Below is a small trained network, with its code and all its weights. Each question gives an input and a class and asks what happens when units are switched off, that is, made to give their printed mean instead of their output.

import numpy as np


def w(rows, s, z=0):
    codes = np.array(rows[::2]) - 128.0
    scale = np.full(codes.shape[1], s)
    scale[-1] = z or s
    return codes * scale


def f(y):
    return y / 2 * (1 + np.tanh(0.7978845608 * (y + 0.044715 * y**3)))


def log_softmax(a):
    a = a - a.max(-1, keepdims=True)
    return a - np.log(np.exp(a).sum(-1, keepdims=True))


def net(x, mask):
    res = np.array(x, float).reshape(1, 6) / 4 @ E
    y = f(res @ A[0][:, :-1].T + A[0][:, -1])
    res = res + np.where(mask, y, B[0][:, -1]) @ B[0][:, :-1]
    return log_softmax(res[-1] @ U[:, :-1].T + U[:, -1])


A, B = {}, {}
E = w([
[129,93,115,69,22,136,123,134,196,63,124,129],'x0',
[124,24,99,100,204,129,127,142,131,100,133,131],'x1',
[135,46,72,196,59,129,127,108,133,225,127,126],'x2',
[128,175,3,167,154,133,130,114,169,85,130,137],'x3',
[125,94,176,249,112,147,128,113,85,24,127,130],'x4',
[129,126,78,83,100,130,137,100,15,111,124,128],'x5',
],0.0061)
A[0] = w([
[121,131,189,164,164,127,131,136,235,154,125,131,53],'n1',
[127,101,109,156,104,134,130,127,125,162,125,134,71],'n2',
[122,117,167,115,117,124,131,130,108,143,131,139,62],'n3',
[125,103,106,159,98,127,122,123,120,168,126,135,85],'n4',
[133,106,164,202,108,127,127,124,89,60,130,130,40],'n5',
[133,133,103,96,109,127,133,123,64,120,122,136,74],'n6',
[130,84,98,164,82,129,127,126,125,190,127,128,70],'n7',
[133,107,210,99,113,128,127,123,103,153,125,124,82],'n8',
[128,184,19,160,151,129,127,124,162,90,120,135,29],'n9',
[123,127,106,102,106,130,132,134,44,125,125,127,91],'n10',
[119,138,131,149,180,125,133,126,102,157,130,131,62],'n11',
[127,161,101,13,144,123,130,131,155,220,134,130,1],'n12',
[128,95,113,152,105,135,136,122,130,164,132,131,86],'n13',
[133,147,130,141,180,129,128,126,97,152,127,127,62],'n14',
[131,157,138,164,188,123,132,124,79,183,125,122,75],'n15',
[124,166,145,89,166,135,130,129,134,81,132,133,53],'n16',
[124,95,123,64,33,130,133,129,183,63,124,126,17],'n17',
[121,119,144,169,117,135,127,124,109,86,135,129,41],'n18',
[121,136,136,154,173,135,133,131,105,156,124,129,92],'n19',
[123,111,154,169,123,127,133,127,106,83,130,129,73],'n20',
[129,107,189,105,116,129,133,133,111,152,120,128,103],'n21',
[133,136,102,106,110,131,125,121,60,119,129,124,112],'n22',
[113,127,109,98,116,125,135,109,62,116,130,129,76],'n23',
[123,13,110,91,212,135,123,131,124,105,128,126,27],'n24',
[126,98,191,99,119,128,120,134,114,146,125,132,88],'n25',
[130,189,174,69,163,128,128,132,111,61,124,134,56],'n26',
[124,248,160,157,40,134,123,121,105,164,126,125,26],'n27',
],0.018,0.01)
B[0] = w([
[184,129,143,125,117,144,84,131,235,125,133,109,204],'n1',
[156,128,152,132,115,118,131,138,100,125,111,67,164],'n2',
[179,127,82,145,84,143,148,136,91,112,143,60,136],'n3',
[133,133,160,111,123,115,133,132,104,123,122,69,182],'n4',
[106,131,88,118,140,159,118,134,121,133,36,127,205],'n5',
[188,135,121,137,99,142,108,138,166,122,134,92,167],'n6',
[99,125,190,129,156,105,123,123,110,124,128,80,221],'n7',
[100,127,76,134,143,145,152,125,120,132,187,100,193],'n8',
[103,126,52,130,129,149,162,127,109,131,213,80,216],'n9',
[142,127,140,129,129,141,101,128,201,132,140,119,187],'n10',
[164,137,138,134,94,138,97,129,74,119,142,137,153],'n11',
[102,126,82,137,143,170,122,127,120,121,3,130,255],'n12',
[136,146,165,123,129,115,130,132,107,114,119,85,175],'n13',
[150,129,135,130,92,137,90,132,74,115,133,130,151],'n14',
[114,123,140,121,108,146,75,123,89,133,159,189,196],'n15',
[137,123,170,133,118,102,135,130,98,136,109,52,176],'n16',
[150,130,152,129,92,144,55,126,49,133,167,203,233],'n17',
[158,130,91,139,90,153,134,130,114,122,66,93,151],'n18',
[125,119,141,115,103,132,98,129,104,117,144,159,159],'n19',
[121,132,95,120,141,148,117,123,124,139,67,120,167],'n20',
[98,142,85,129,145,130,137,121,121,122,178,114,181],'n21',
[119,124,145,133,136,138,106,123,201,134,146,141,184],'n22',
[177,132,123,128,119,135,105,144,173,115,134,107,168],'n23',
[176,137,126,134,103,59,229,130,141,134,114,181,206],'n24',
[110,128,89,132,123,139,143,127,110,126,181,101,175],'n25',
[101,120,211,125,152,93,130,124,107,133,127,76,220],'n26',
[180,116,123,127,115,62,220,135,132,124,111,189,213],'n27',
],0.035,0.0088)
U = w([
[105,129,92,128,137,152,122,138,117,123,58,112,64],'0',
[106,124,183,119,147,87,128,135,104,121,127,63,128],'1',
[131,124,136,123,92,133,82,131,84,118,154,162,131],'2',
[96,130,68,139,134,135,155,129,122,121,185,86,154],'3',
[156,123,121,130,114,68,190,142,137,125,120,156,92],'4',
[157,130,134,131,124,138,91,143,207,116,138,103,208],'5',
[1,112,144,116,239,121,124,98,180,164,144,221,252],'6',
],0.011,0.0031)

Each question gives the input, the list of numbers given to net, and the class t.
The units are the neurons (one row each of A and B). Each row of codes is followed by its name. A weight is (code - 128) times the scale printed after its matrix; where a second scale follows, it is the last column's (A, B and U).
mask holds one flag per neuron, in row order. A switched-off neuron (its flag False) gives its mean, the last column of its row in B, instead of its output. The means were averaged over made-up inputs and are rounded, as every weight is.
A unit's drop is (log p(t) with every unit on - log p(t) with that unit switched off) / (log p(t) with every unit on - log p(t) with every unit switched off).
The circuit of an input: a set's keep is (log p(t) with only the set's units on - log p(t) with every unit switched off) / (log p(t) with every unit on - log p(t) with every unit switched off). Starting from the 12 units with the biggest drops (on a tie, the unit counted first), units are removed one at a time, each time the one whose removal leaves the highest keep (on an exact tie, the one counted first), for as long as the keep stays at least 0.8.
circuit, biggest first: the units of the circuit, biggest drop first
most important unit: the unit with the biggest drop
k most important neurons: the k neurons with the biggest drops, biggest first
drop of u: that unit's drop, to one decimal
input [-3,-4,-6,-8,6,-3], class 3: most important unit	n8
input [8,8,7,-4,4,-2], class 2: 4 most important neurons	(n17; n27; n26; n16)
input [-4,6,-7,2,3,8], class 5: 2 most important neurons	(n10; n23)
input [7,0,2,-8,6,-5], class 3: 3 most important neurons	(n8; n25; n21)
input [8,5,-5,-7,2,-3], class 2: 2 most important neurons	(n17; n9)
input [3,-5,-1,-4,4,-3], class 4: 2 most important neurons	(n27; n12)
input [2,-7,7,6,5,-2], class 1: 3 most important neurons	(n7; n24; n4)
input [6,7,-5,0,4,0], class 4: 2 most important neurons	(n24; n15)
input [1,7,2,2,0,7], class 4: 2 most important neurons	(n24; n1)
input [-2,-8,-6,-5,-7,8], class 4: 2 most important neurons	(n27; n1)
input [1,6,2,-1,-6,-7], class 5: 2 most important neurons	(n1; n27)
input [2,-6,-3,0,-3,-6], class 4: 3 most important neurons	(n27; n10; n22)
input [6,-4,7,-3,8,-7], class 0: 4 most important neurons	(n5; n20; n26; n18)
input [-3,-7,-2,2,3,8], class 5: circuit, biggest first	(n10)
input [-2,7,0,-7,2,5], class 3: 4 most important neurons	(n8; n25; n27; n21)
input [1,2,-6,-4,0,8], class 5: 2 most important neurons	(n10; n23)
input [-2,7,2,1,7,3], class 0: 4 most important neurons	(n5; n20; n27; n18)
input [-7,1,-3,-8,0,-1], class 3: drop of n3	0.1
input [0,-8,6,3,8,-1], class 0: drop of n24	1.1
input [-3,0,-5,7,7,-4], class 0: most important unit	n5
input [8,7,-2,5,2,-1], class 2: drop of n17	3.8
input [4,8,4,6,-6,7], class 4: drop of n24	3.8
